Here is a tiny trained network, its code and every weight. The questions are about switching its units off for an input and a class, where a switched-off unit gives its printed mean instead of its output.

import numpy as np


def w(rows, s, z=0):
    codes = np.array(rows[::2]) - 128.0
    scale = np.full(codes.shape[1], s)
    scale[-1] = z or s
    return codes * scale


def norm(h):
    return h / np.sqrt((h * h).mean(-1, keepdims=True) + 1e-5)


def f(y):
    return np.maximum(y, 0)


def log_softmax(a):
    a = a - a.max(-1, keepdims=True)
    return a - np.log(np.exp(a).sum(-1, keepdims=True))


def net(x, mask):
    res = np.array(x, float).reshape(1, 3) / 4 @ E
    u = 0
    for l in range(2):
        y = f(norm(res) @ A[l][:, :-1].T + A[l][:, -1])
        res = res + np.where(mask[u : u + 4], y, B[l][:, -1]) @ B[l][:, :-1]
        u += 4
    return log_softmax(norm(res)[-1] @ U[:, :-1].T + U[:, -1])


A, B = {}, {}
E = w([
[130,173,254,177,144,132,66,118,195],'x0',
[70,166,97,133,185,131,105,103,144],'x1',
[129,129,153,124,150,151,127,212,189],'x2',
],0.0085)
A[0] = w([
[113,144,18,144,133,144,46,34,38,33],'0.n1',
[231,71,66,88,75,126,167,140,91,103],'0.n2',
[16,127,48,69,194,163,163,191,160,4],'0.n3',
[169,143,41,128,22,88,139,24,3,21],'0.n4',
],0.0067,0.0041)
B[0] = w([
[161,226,114,161,113,153,250,44,159,219],'0.n1',
[167,144,98,145,129,136,41,184,94,234],'0.n2',
[42,101,169,60,123,81,154,163,98,199],'0.n3',
[127,33,159,110,161,127,84,62,155,254],'0.n4',
],0.012,0.0072)
A[1] = w([
[169,176,159,161,162,148,179,164,144,12],'1.n1',
[94,202,129,146,124,150,227,84,118,16],'1.n2',
[80,169,72,133,137,148,184,121,167,106],'1.n3',
[2,135,137,58,138,77,158,170,132,3],'1.n4',
],0.0085,0.0026)
B[1] = w([
[105,145,97,154,123,135,116,60,153,174],'1.n1',
[148,254,112,80,131,76,171,142,89,223],'1.n2',
[95,152,128,162,117,76,208,119,134,195],'1.n3',
[23,6,188,170,157,116,212,247,169,253],'1.n4',
],0.011,0.0048)
U = w([
[192,126,64,113,100,155,74,253,77,193],'0',
[22,86,141,117,159,98,212,220,121,90],'1',
[188,24,92,104,132,140,99,35,85,126],'2',
[124,242,79,113,142,83,217,49,110,26],'3',
[109,177,201,167,110,147,78,130,202,251],'4',
],0.016,0.0013)

Each question gives the input, the list of numbers given to net, and the class t.
The units are the neurons (one row each of A and B). Each row of codes is followed by its name. A weight is (code - 128) times the scale printed after its matrix; where a second scale follows, it is the last column's (A, B and U).
mask holds one flag per neuron, layer by layer. A switched-off neuron (its flag False) gives its mean, the last column of its row in B, instead of its output. The means were averaged over made-up inputs and are rounded, as every weight is.
A unit's drop is (log p(t) with every unit on - log p(t) with that unit switched off) / (log p(t) with every unit on - log p(t) with every unit switched off).
The circuit of an input: a set's keep is (log p(t) with only the set's units on - log p(t) with every unit switched off) / (log p(t) with every unit on - log p(t) with every unit switched off). Starting from all 8 units, units are removed one at a time, each time the one whose removal leaves the highest keep (on an exact tie, the one counted first), for as long as the keep stays at least 0.8.
circuit, biggest first: the units of the circuit, biggest drop first
most important unit: the unit with the biggest drop
top k neurons: the k neurons with the biggest drops, biggest first
top k neurons in layer l: the k neurons of layer l with the biggest drops, biggest first
drop when u is switched off: that unit's drop, to one decimal
input [0,-3,3], class 0: top neuron	(0.n1)
input [-6,2,-2], class 2: top 2 neurons	(0.n4 0.n2)
input [2,-7,8], class 4: top 4 neurons	(0.n3 0.n2 1.n4 1.n1)
input [-5,-1,-7], class 2: top 2 neurons in layer 0	(0.n4 0.n2)
input [2,1,0], class 4: top 4 neurons	(0.n1 0.n3 1.n4 1.n2)
input [-3,0,-8], class 2: top 2 neurons in layer 0	(0.n4 0.n2)
input [2,1,1], class 4: top 3 neurons	(0.n1 0.n3 1.n4)
input [-5,1,-6], class 2: top 2 neurons	(0.n4 0.n2)
input [0,-4,8], class 4: top 2 neurons	(0.n3 0.n2)
input [8,6,-8], class 3: top 2 neurons	(0.n4 0.n2)
input [1,-2,8], class 4: top 3 neurons in layer 0	(0.n3 0.n1 0.n2)
input [2,0,7], class 4: top 2 neurons in layer 1	(1.n4 1.n1)
input [3,-4,2], class 4: top 3 neurons	(0.n1 0.n3 1.n4)
input [-2,-2,3], class 0: circuit, biggest first	(0.n2)
input [2,-2,0], class 4: top 2 neurons	(0.n1 0.n3)
input [-7,-5,0], class 2: top 3 neurons	(0.n4 1.n2 1.n4)
input [3,-1,0], class 4: circuit, biggest first	(1.n4 1.n2)
input [-4,-8,0], class 0: drop when 0.n2 is switched off	1.3
input [-5,-6,3], class 0: drop when 1.n2 is switched off	0.0
input [-2,1,-1], class 3: most important unit	0.n1
input [-5,-4,8], class 0: drop when 0.n2 is switched off	1.0
